In the rows, zero is written as 128.
Each row of numbers belongs to one of the objects below and depends on some of the facts about them. Some rows are named. Which object is each other row?

Facts:
nales: refers to; fulak: belongs to class; niklir: points at
belin | fulak 970 | niklir sivufi
beteflo | nales pitrun tunuk | fulak 699
briskofis | fulak 970
bubiflam | fulak 509 | niklir kizil
dovu | nales skozus gredo | fulak 509
dradrur | fulak 970
driflan | fulak 699
dritre | nales mafabrok | fulak 304
drivu | nales skilek flustuplor | fulak 699 | niklir flugik
drokekar | fulak 509
duraram | fulak 509
fadru | fulak 509 | niklir klostum
feskegro | fulak 304
firo | fulak 509
flavur | nales plikler | fulak 699 | niklir tera
fligra | fulak 509
fliskagis | nales kleplas skovuvik keni | fulak 425
flugik | fulak 509 | niklir flustuplor
flustuplor | fulak 304 | niklir feskegro
fodum | nales mafabrok | fulak 970 | niklir mezorel
gabram | fulak 699
gagrur | fulak 304 | niklir skilek
gamastes | nales tragrik mukom | fulak 425
gapi | fulak 699 | niklir groflis
gestir | fulak 509
gibom | fulak 425
gikle | nales gibom | fulak 304
giske | nales grapun gestir | fulak 509 | niklir gribrus
gitrol | fulak 699 | niklir grapun
gobar | fulak 509 | niklir sudo
gozarul | fulak 509 | niklir trekir
grapun | fulak 509 | niklir gobar
gredo | fulak 509 | niklir plotul
greke | nales gobar | fulak 509
gribrus | nales pesan sivufi | fulak 509 | niklir vebuk
gritro | fulak 509
gritu | fulak 699 | niklir plati
groflis | nales klostum keni tragrik | fulak 304 | niklir dritre
gruko | nales vefes | fulak 509 | niklir voklok
keni | fulak 509 | niklir mukom
kizil | fulak 304 | niklir skozus
klebol | nales mafabrok | fulak 509
klegrir | nales drokekar plavi | fulak 699
kleplas | fulak 699
kletro | fulak 509
klifa | fulak 509
klostum | fulak 509
kugol | nales sidres vefes duraram | fulak 304
ligi | fulak 304 | niklir briskofis
luske | fulak 509 | niklir gapi
mafabrok | fulak 425
maskisko | nales mezorel tunuk | fulak 699
meplan | fulak 699 | niklir teba
meplur | nales stastol kletro | fulak 304 | niklir zuzos
mezorel | fulak 509 | niklir flavur
mukom | fulak 970 | niklir sidres
muzum | nales duraram gritro | fulak 304
narik | nales dradrur tragrik | fulak 970 | niklir tuga
nofleklon | nales fligra | fulak 304 | niklir driflan
nupen | fulak 509
pesan | fulak 509 | niklir pogin
pitrun | fulak 509
pladum | nales ligi | fulak 699
plati | fulak 509 | niklir sorar
plavi | fulak 509 | niklir gritro
pletrudar | nales firo bubiflam | fulak 699
pligolen | fulak 970 | niklir luske
plikler | fulak 699
plodrar | fulak 509 | niklir truzen
plotul | fulak 304 | niklir giske
pogin | fulak 509 | niklir narik
pogrevin | nales pligolen luske | fulak 509 | niklir teramar
pudun | fulak 425
puzen | nales vebuk | fulak 970
rurir | fulak 970
sebol | fulak 970 | niklir gruko
seflestim | fulak 970
sidres | fulak 304
sivufi | fulak 509 | niklir fadru
skatrur | fulak 509
skilek | fulak 509 | niklir klebol
skovuso | fulak 304 | niklir drivu
skovuvik | fulak 699
skozus | fulak 425 | niklir gredo
skulomer | fulak 304
sorar | nales viplek skatrur | fulak 509 | niklir sebol
stagak | nales viplek gibom | fulak 509
staplu | nales duraram pesan | fulak 699
stastol | fulak 509
sudo | nales gagrur gredo | fulak 304 | niklir belin
taske | nales feskegro | fulak 509 | niklir muzum
tavo | nales gibom | fulak 425 | niklir meplur
teba | nales gibom | fulak 304
tela | nales klifa | fulak 699
tera | fulak 509 | niklir pligolen
teramar | nales vefes | fulak 509 | niklir bubiflam
tragrik | fulak 970
trekir | fulak 509 | niklir vaklon
troplukle | fulak 699
truzen | fulak 699 | niklir keni
tuga | fulak 509 | niklir puzen
tunuk | fulak 699 | niklir gabram
vaklon | fulak 509
vasti | nales klifa rurir plodrar | fulak 304
vebuk | fulak 509
vefes | fulak 509
venuk | fulak 509 | niklir klifa
viplek | fulak 509
voklok | fulak 699 | niklir pitrun
zeste | nales gagrur | fulak 699
zuzos | fulak 970 | niklir nofleklon

Named rows:
stastol: [117 120 119 127 133 136 132 153 104 137 131 106 117 113 138 132 125 121
 135 138 120 130 128 110 119 128 128 161 141 112]
viplek: [144 158 121 115 119 129  95 139 114 158 130  71 118  96  95 108  45 103
 176 204 129  90 146  24 101  93 151 131  64 112]
teba: [163 180 135 135 120  88  89  82 148 123 114 136 159 171  98 113  71 113
 160 178 160  92 129  52 123  69 149  83  39 146]
sidres: [140  38 141 130 112 133 179 141 143 114 165  56 145 167  42 124 174 138
 121 119  82 143 174 128 119 148 106  99  83 130]
skatrur: [137 159 128 121 120 125 100 135 119 146 130  90 116 106  99 115  61 108
 168 187 135  98 135  49 103  97 148 135  78 114]
skozus: [146 106 134  93 116 162 169 128  98 157 132 123 116 144 192  80 114 159
 157 112  95 130 101  95 138 135 151 185 176 165]
gritro: [138  63 151 136 112 141 161 158 143 113 173  56 121 137  51 125 157 122
 117 124  74 151 168 132 132 139 126 140 107 116]
skovuvik: [109 103 138 103 178 126 114 134 129 171 126 119 146  52 151 112 114 172
 115 109  99 105 179 142 139 174  99  89 118 102]
gredo: [136 102 129  84 127 174 168 127 104 157 145 100 110 128 193  88 113 162
 159 128  98 151  85  80 148 142 147 213 180 139]
luske: [111 123  95 136 140 127 107 171  88 148 124  99 106 127 123 147 130  92
 109 149 147 132 136 130 114 139 114 147 146  90]
gitrol: [138 113  92 123 138 141 114 175 143 116 104 126 159 112 138 137 135 138
 137 160 178 132 119 163  92 151 129 110 143 160]
bubiflam: [150 119 160  97 106 161 155 137  78 152 125 110 119 122 155  62 111 154
 166  93  73  94 138 107 131 122 177 185 157 167]
duraram: [137  29 147 130  94 166 178 174 139 125 180  27 105 118  21 128 162 138
 134 128  65 153 180 136 107 157 130 140  98 110]
fligra: [117 124 119 121 133 139 134 153 107 141 135 101 118 113 134 127 125 116
 135 140 121 132 125 114 119 131 129 157 138 111]
kugol: [171  84 159 164  75 124 154  89 188  68 154 144 144 196  27 140 187 150
 115  92 117 157 154 192 129 128 139  68  87 156]
klebol: [136 161 140 141 136 111 114 123 130 101 130 163 133 159 146 134 139 104
 102 119 136 148 107 134 157 100 140 152 149 136]
drokekar: [114 125 116 118 137 140 133 154 109 141 131 102 116 116 141 124 127 118
 134 142 121 132 123 111 122 129 126 162 141 113]

Rows to name:
No name comes twice in this set of rows, the named rows included.
[173 150 150 116 119 162 124  59 180 108 156 180 124 151 160 113 111 179
 148 123 137 195  68 105 174 116 167 170 154 150] => giske
[134  42 141 130 105 162 166 175 132 129 176  33 105 112  38 126 152 138
 137 131  73 149 174 129 106 157 126 144 106 112] => vefes
[ 87 118 104 125 146 115 121 150 104 129 110  95 109 119 125 160 148  82
 119 143 137 116 127 115 100 137  98 142 134 100] => pligolen
[155 100 143  90 150 168 147  94 154 144 174  97 122 135 161  98 100 176
 155 150 102 194  90  54 169 138 141 195 150 121] => vebuk
[113  95 115 113 149 115 147 138 104 142 122  96 153 152 142 120 140 129
 117 131 119 122 132  93 133 132 104 129 120 122] => feskegro
[155 103 140  97 122 159 156  66 151 139 141 136 141 154 160  93 117 193
 166 127 117 155  89  84 148 142 145 142 134 150] => plotul
[166  82 160 157  91 115 156 102 179  77 158 128 153 203  44 134 188 140
 107  97 111 154 154 166 140 122 128  80  87 154] => muzum
[158 103 159 163  95 131 140 130 172  82 160 121 126 154  46 141 164 122
 111 107 113 157 150 175 136 122 143 117 110 137] => gruko
[136 161 125 142 110 137 115 119 135 108 121 166 119 125 124 146 127 128
 125 125 149 135 111 157 126 119 144 132 142 131] => taske
[158 210 140 151 101 109  73  91 153 112 124 164 130 135  92 126  62  99
 153 174 166 107 122  88 120  64 166 105  69 136] => sorar
[137 157 135 139 123 122 115 121 133 107 127 159 124 140 136 137 135 116
 119 117 143 138 112 145 140 110 144 139 144 131] => greke
[ 92 153 115 148 139 109 134 152 130 105 125 128 130 107 125 161 137  93
 112 141 137 127 128 139 120 110 110 134 126 109] => tera
[106 126  99 123 125 155 142 159  95 139 118 112  99 107 152 142 130 117
 140 142 135 134 113 129 105 135 126 166 159 117] => plodrar
[119 125 110 124 120 135 142 115 120 127 108 141 130 129 138 138 138 147
 141 134 154 117 120 138  99 144 122 105 122 128] => skovuso

The same objects again, as new rows of numbers:
Known rows:
gritro: [110 133 161 115 112 124 144 118 134 126 130 120 125 107 118 107 117 156
 134 142 130 121 118 138 117 132 127 108 138 128 153 132 117 107 134 139
 134 137 124 115 139 167 124 135 125 133 113 123 159 128 133 126 141 122]
plikler: [122 114 141 140 138 102 134 133 120 122 123 150 131  98 112 139 138 136
 123 133 129 123 126 164 110 132 146 122 110 116 143 130 135  98 117 133
 133 149 134  99 143 152 130 136 118 140 118 113 152 130 138 109 154 135]
flavur: [148 146  92 155 138 131 128 153 113 126 125 173 115 153 101 178 167  83
 122  88 136 154 124 145 106 109  95 131 108 129 130 148 143 151 130 133
 129  93 135 181  94  96 117 131 135  85 130 107 111 109 122 121 111 138]
gestir: [116 134 164 114 115 120 143 120 133 131 131 118 128 103 117 108 122 155
 126 146 131 125 120 137 124 129 126 112 136 129 147 131 116 106 134 136
 125 140 123 113 143 167 129 135 120 134 108 116 157 119 133 126 145 128]
sivufi: [129 143 188 163 124 105  88  97 120  92 121 109 121 176 131  87 116 112
 133 151 103 155 137 120 150 117  96 124 147 172 124 115 149 129 138 171
 119 130  87 123 112 128 142 116 158 156 108 131  98 121 154 114 119 149]
pudun: [116 136 134 116 145  98 141 143 133 126 139 146 123 123 119  95  93 163
 150 113 131  95 148 165 113 124 113 115 130 104 103 120 148  97 113  66
 137 158 122 102 156 150 113 124 118 145 111 127 130 138 123 128 160 135]
skulomer: [117 119 137 122 134 109 146 136 131 127 128 134 131 107 114 106 110 147
 134 130 135 100 131 157 113 125 136 124 131 115 120 119 135  94 116 103
 136 144 125  98 149 155 129 124 127 133 110 127 135 126 129 122 147 131]
stagak: [188 114 118  69 113 200 173 144 148  65 221 143  99 104 141 161 159  35
 167 195 133 165 139  34 129 164 122 155 128 118  64  95 105  95 161  80
  68 167 101 120 172 114 123 170  53  86 157 121 194 117 154 150  90  71]
plati: [150 117 187 135  98 130 132  76 143 155 104 117 137 158 118 132 118 138
  92 121 125 142 140 107 119 119 106 142 133 138 136 123 138 181 117 130
  92 134 137 126 109 146 152 101 150 135 145 151 131 143 118 147 156 130]
klegrir: [128 116  94 132 134 112 119 136 114 119 137 157 118  90 129 160 151 113
 134 134 123 120 116 149 122 136 134 121  99 116 124 130 121 109 133 127
 153 134 145 131 130 128 118 162 114 139 142 115 153 132 108 106 122 115]
maskisko: [127 123  84 133 133 107 115 134 111 118 133 161 113  87 139 164 153 111
 128 135 126 122 116 149 127 133 128 121  95 117 117 129 114 111 137 127
 158 129 150 139 127 127 116 166 111 142 143 112 151 132  93 105 116 115]
dritre: [206 115  12  34 124 115  82 153 123 226 215 104 201  68  43  96 220 172
 184  60  45  67  75 141 187 176 145 167 117 128 125 145 176 151 154  55
 161 154 105 167  97 123 124 187 156 160 141 179 101  62 159  45  90  99]
tunuk: [133 125 138 159 145 112 120 127 118 124 105 144 134 149 127 148 138 121
 104 117 128 148 139 151 125 116 139 134 111 129 136 137 141 138 112 145
 117 134 134 124 127 114 135 109 131 131 129 120 114 131 137 121 147 150]
narik: [110 119  43 151 133 128 114 157 112 152  86 110 135 108 206 173 140  89
  66 129 157 141 126  92 189  96 136 131 115 128 105 116  80 144 148 134
 145  72 142 175 102  72 150 129 128 134 124 112  78 138  56 143  76 141]
zeste: [122 135  63 136 132  93 110 129  95 121 126 166 103  76 157 175 160 100
 106 144 132 124 116 155 141 124 113 118  84 119 102 126  93 115 147 125
 163 120 166 155 125 121 116 175 103 145 142  98 143 127  57 106 106 120]
gagrur: [126 145 114 148 140 105 125 126 116 133  98 133 125 149 151 127 116 123
  91 120 137 134 146 149 143 100 113 133 120 128  97 123 122 141 117 114
 125 116 139 140 127 105 131 104 132 129 121 117  87 124  93 136 134 153]
viplek: [129 130 162 106 114 135 151 124 136 120 146 123 126 104 117 114 126 133
 132 156 133 133 126 120 122 135 126 120 137 126 134 123 116 102 136 124
 110 148 117 108 153 162 130 136 108 125 114 118 166 119 143 131 140 121]

Which object is each row?
No name comes twice in this set of rows, the named rows included.
[118  99 163 191 140 104  73 121 111  98 112  98 129 147 132  91 121  84
 137 155 125 135 139 110 148 114 118 152 158 174 119  91 164 107 128 174
 124 106  84  86 104 123 177 113 177 151  86 148  65 121 159 118 103 148] => belin
[137 119 152 164 146 112 113 126 120 114 110 140 135 161 121 139 133 118
 115 121 118 151 141 147 124 118 139 137 116 134 136 132 155 135 111 151
 113 141 121 117 125 113 139 105 138 138 125 124 110 132 157 116 147 152] => gitrol
[122 108 141 137 139 106 141 143 126 123 120 147 138  99 117 139 133 140
 122 129 128 123 126 160 114 130 154 117 111 110 146 132 134  95 117 133
 132 155 126 101 147 149 131 131 116 144 116 112 155 135 144 109 155 136] => driflan
[107  96  77 126 125 133 123 153 121 142 128 116 128  64 147 143 138 110
 129 143 151 101 110 108 137 132 143 132 132 121 123 109 106  99 142 126
 156  95 137 121 121 132 146 154 130 126 115 131 129 132  97 130  93 109] => puzen
[114 165  52 117 138  82 114 135 102 126 137 163  93  94 171 135 120 123
 119 128 138 100 139 162 148 115  73 110 103 109  57 113  99 115 146  56
 168 123 161 162 134 116  98 167  99 149 136 106 117 132  29 124 113 123] => gamastes
[207  94  10  69 125 144  61 155 122 244 188  73 216  92  60 114 234 141
 161  54  66  95  80  96 201 166 158 195 135 150 149 146 177 189 148  99
 135 110 103 170  64  89 162 157 182 142 133 195  55  63 175  68  70 114] => fodum
[154  94 167 159 122 111 123  92 131 146  97 150 137 149 109 160 132 121
  94 110 123 141 144 136 101 121 124 154 106 123 132 121 157 167  99 129
  99 147 147 109 111 136 155 102 149 142 153 148 131 151 125 131 167 135] => voklok
[ 98 114  98 143 127 101 122 137 106 150 104 116 121  53 151 134 136 114
  94 156 170 110 119 138 140 109 124 134 130 129 119 108  93  95 135 131
 141  93 151 104 128 150 159 143 122 128  89 112 114 116  75 133 117 134] => tragrik
[ 79 125 109 131 117 215 102 114 158  79 131 121  87 209 145 143  75 146
 235  95 105 100 101  80  67 180 158  97 146 130 182 164 145 183 129 203
 209  77 154 174  74  79  60 144 174  96 225 185 149 200 153 154  74  67] => teramar
[118 150  74 111 141  97 124 139 118 122 146 157 103 107 152 123 112 133
 143 120 131  97 137 155 134 126  91 113 112 106  75 118 120 110 134  60
 160 136 143 143 138 123 101 155 108 145 135 121 126 136  68 123 123 118] => fliskagis
[135 156 162 138 121 136 145 129 132 139 113 126 129 165 102 122 132 129
 109 109 139 154 131 130 121 105 101 123 143 143 151 146 131 149 128 143
 102 106 115 151 113 132 130 102 137  96 103 113 113 107 145 141 138 152] => mezorel
[114 187 132 127 147 137  98  81  97 136 122  98 108 153 150 106 133 152
 112 154 142 147 138 151 134 139 136 152 132 155 137 154  91 172 112 170
 104 117 190 113 148 104 113 103 104 102 142 122  86  97 117 156 145 142] => gredo
[104 109  81 139 127 132 113 138 122  97 130 166  99 108 139 172 129 116
 168 121 119 103 105 139  97 150 137 103 100 111 135 136 127 117 139 147
 194 114 155 151 105 120  95 176 130 133 170 131 167 163 101 108  98  91] => staplu

The same objects again, as new rows of numbers:
Some rows with their names:
groflis: [145 139 141 177 119 153 184  85 146 126 135 109 250 125 188 130 149 175
 135 131 141 132 104 211 176 131 142]
driflan: [114 142 125 135 105 131 123 125  99 125 132 119 155 125 138 115 129  93
 102 129 144 136 104 110 102 164 121]
gritro: [139 132 123 122 106 165 138  96  95 166 143 155 125 134 166 112 152  91
 125 131 140 216 128 106  92 129 112]
truzen: [109 139 130 124 113 121 120 124 100 129 134 110 163 124 139 114 126  93
 104 132 140 137 106 108 105 130 116]
skozus: [106 126 119 129 105 108 116 131  90 128 121 151 120 132 135 115 125 102
  98 129 139 141 107 120  97 131 108]
grapun: [139 106 122 117 107 108 152 160  92 150 120 116 143 126 138 116 157 113
 105 150 157 146 113 107 102 128 113]
stastol: [108 109 122 119 110 112 125 113  95 151 120 138 128 127 138 114 136  93
 106 130 140 149 105 109 109 128 113]
plotul: [104 119 123 121 101 115 125  99  93 128 135 162 135 132 139 111 136 130
 104 129 141 127 131 143  92 129 112]
belin: [109 125 124 132 162 134 122 105  97 132 118 109 119 123 136 116 128  92
 114 131 141 147 105 105 105 130 118]
mukom: [111 105 119 160 123 164 125 127  95 164 119 111 162 119 170 114 126 110
 146 129 140 134  98 143 118 126 114]
flugik: [110 111 125 118 121 110 125  97  96 134 118 125 131 125 141 116 138 105
 105 132 142 143 121 111 115 129 115]
zeste: [107 144 137 135 139 111 122 127 118 126 118 112 157 134 135 132 129 101
 101 135 143 132 105 105 108 153 115]
drokekar: [109 113 119 120 105 110 124 114  93 151 119 140 125 124 139 115 136  95
 106 133 141 150 108 108 108 129 115]
rurir: [107 116 118 120 151 118 121 145  93 130 117 110 121 124 138 117 132  93
 106 130 140 151 104 106  96 127 113]
gitrol: [127 106 131 118 106 115 131 172  98 131 150 107 182 130 140 114 130 103
 100 163 177 133 105 105 104 127 110]
flustuplor: [109 137 121 117 106 110 137 121  92 150 121 151 153 133 139 130 151  90
 106 136 139 130 107 108  97 128 122]
pogin: [109 112 123 119 121 109 124  98  95 129 120 123 131 127 137 115 135 105
 104 131 140 143 116 110 118 129 116]

Which object is each row?
No name comes twice in this set of rows, the named rows included.
[108 140 120 120 106 118 145 115  90 145 121 158 150 126 139 129 159  92
 105 134 141 130 111 109  95 147 127] => feskegro
[110 106 200 117 107 109 125  86  94 128 192 109 131 122 139 107 129  90
  97 132 157 127 124 109 152 120 160] => tavo
[133 109 123 116 106 109 143 145  94 150 121 121 140 123 139 116 153 105
 104 144 153 145 111 107 106 127 112] => gobar
[140 121 123 116 115 112 138 109  94 144 114 133 144 125 138 127 155  93
 113 148 138 174 107 110 132 126 138] => luske
[112 106 117 138 103 145 142 111  94 202 120 126 188 124 183 112 125 118
 160 129 141 130  98 181 144 127 110] => keni
[106 105 165 120 105 157 124  88 124 125 174 155 119 137 138 106 135 173
 110 124 141 148 156 121  90 127 108] => gribrus

The same objects again, as new rows of numbers:
Some objects and their rows:
tuga: [ 69 134 130  99 119 115 119 125 133 141 118 118 137 115 128  73 123 133
 141 134 140 127 110 144 146 105]
gredo: [168 142 131 121 105  66 171 141 151 158 134 110 139 110  74 145 132 121
 132 104 110 105 160 122 141 130]
feskegro: [105 133 143 104  95 128 115 100 120 122 123 171 125 130 135 114 110 132
 134 133 134 119 122 148 139 115]
skulomer: [120 133 149 106  90 126 121 102 119 121 125 171 121 133 129 114 107 128
 133 131 129 120 129 144 138 117]
dovu: [127 125 135 120 124 125 109 118 125 106 125  67 123 108 170 145 127 118
 108 152 136 134 121 150 128 135]
plodrar: [ 94 135 129 105 115 120 123 127 135 143 129 111 135 120 126  80 119 129
 138 130 136 126 123 136 144 110]
taske: [135 126 134 115 128  98 121 128 129 127 121  56 138 109 163 119 128 121
 110 154 148 129 130 139 133 123]
plotul: [183 140 141 113  82  50 166 125 137 169 126 150 145 123  74 131 120 127
 130 106 125  96 172 124 142 118]
troplukle: [115 127 132 106 118 198 142 114 107 104 135 110 113 132 125 127 125 138
 135 115 120 126 118 123 141 119]
flugik: [ 61 135 124  96 123 107 114 124 136 147 117 109 146 112 123  67 125 136
 140 137 147 124 108 147 148 101]
beteflo: [129 120 124 118 140 170 124 116 100 103 127  54 127 117 170 162 139 133
 107 144 134 129 121 132 131 131]
tunuk: [ 93 131 121 108 125 171 143 124 112 130 141  93 137 129 129 109 126 140
 132 120 123 121 130 116 140 114]
truzen: [ 54 130 113  97 133 157 128 122 114 139 122  93 152 120 122  81 133 146
 138 126 139 123 116 126 148 100]
nupen: [123 132 144 108 108 153 129 120 129 110 131 131 107 127 128 111 115 125
 136 124 127 128 114 141 141 120]
kugol: [186 101 170 111  98 117  78  87 131 153 118 101 114 129 161 171 128 125
  85 142 173 117 119 150 144  89]
fadru: [177 131 145 101 107 143 123 134 131 168 152 100 135 124 134  72 103 130
 141 118 124 137 138 140 134 129]
pitrun: [121 131 144 112 108 153 135 113 131 101 145 130 112 130 126 105 110 122
 131 129 131 130 112 131 139 125]

Name these rows:
No name comes twice in this set of rows, the named rows included.
[110 130 122 108 127 168 156 122 114 125 149  92 143 134 120  85 121 139
 128 124 133 124 128 103 142 111] => gritu
[226 125 140 109 110  90  97 122 108 204 165  63 181 109 188 101 100 132
 114 144 128 145 164 160 109 151] => sudo
[135 132 144 107 107 159 121 119 128 119 141 126 110 123 133 111 109 127
 138 120 120 134 119 144 136 129] => klostum
[115 133 135 112 115 114 161 122 135 120 165 106 147 135 106  45 104 122
 122 141 152 131 122 101 141 114] => plati
[ 78 123 107 106 153 129 120 124 106 138 112  28 158 108 157 116 147 142
 111 150 153 126 121 135 139 110] => drivu
[ 90 133 129 129 114  88 114 126 120 138 120  89 146 117 206 139 117 118
 108 169 129 111 163 132 126 114] => groflis
[146 110 137 116 136 177 110 106 109 121 127  45 121 121 168 173 141 133
  97 139 144 127 115 131 137 116] => staplu
[112 135 139 105  92 104 129 112 124 141 134 148 141 130 128  92 107 130
 134 134 132 114 141 134 139 111] => ligi
[ 96 138 130 110 102  96 125 114 125 149 140 147 153 124 135  97 109 129
 131 138 128 116 143 135 135 114] => gagrur
[ 65 127 121 126 140 171 134 147 110 119 103  33 123 126 213 141 133 127
 108 157 126 107 158 103 137 100] => flavur
[119 128 150 102  92 134 110  96 123 130 125 171 119 132 128 117 110 131
 132 127 138 118 119 147 143 106] => sidres
[ 68 135 130  99 104  93 113 108 124 154 120 151 152 122 127  80 114 137
 139 139 143 119 125 147 144  99] => flustuplor
[155 139 133 112 107  78 161 137 146 157 127 115 138 114  85 116 129 125
 135 111 122 108 148 127 146 119] => bubiflam

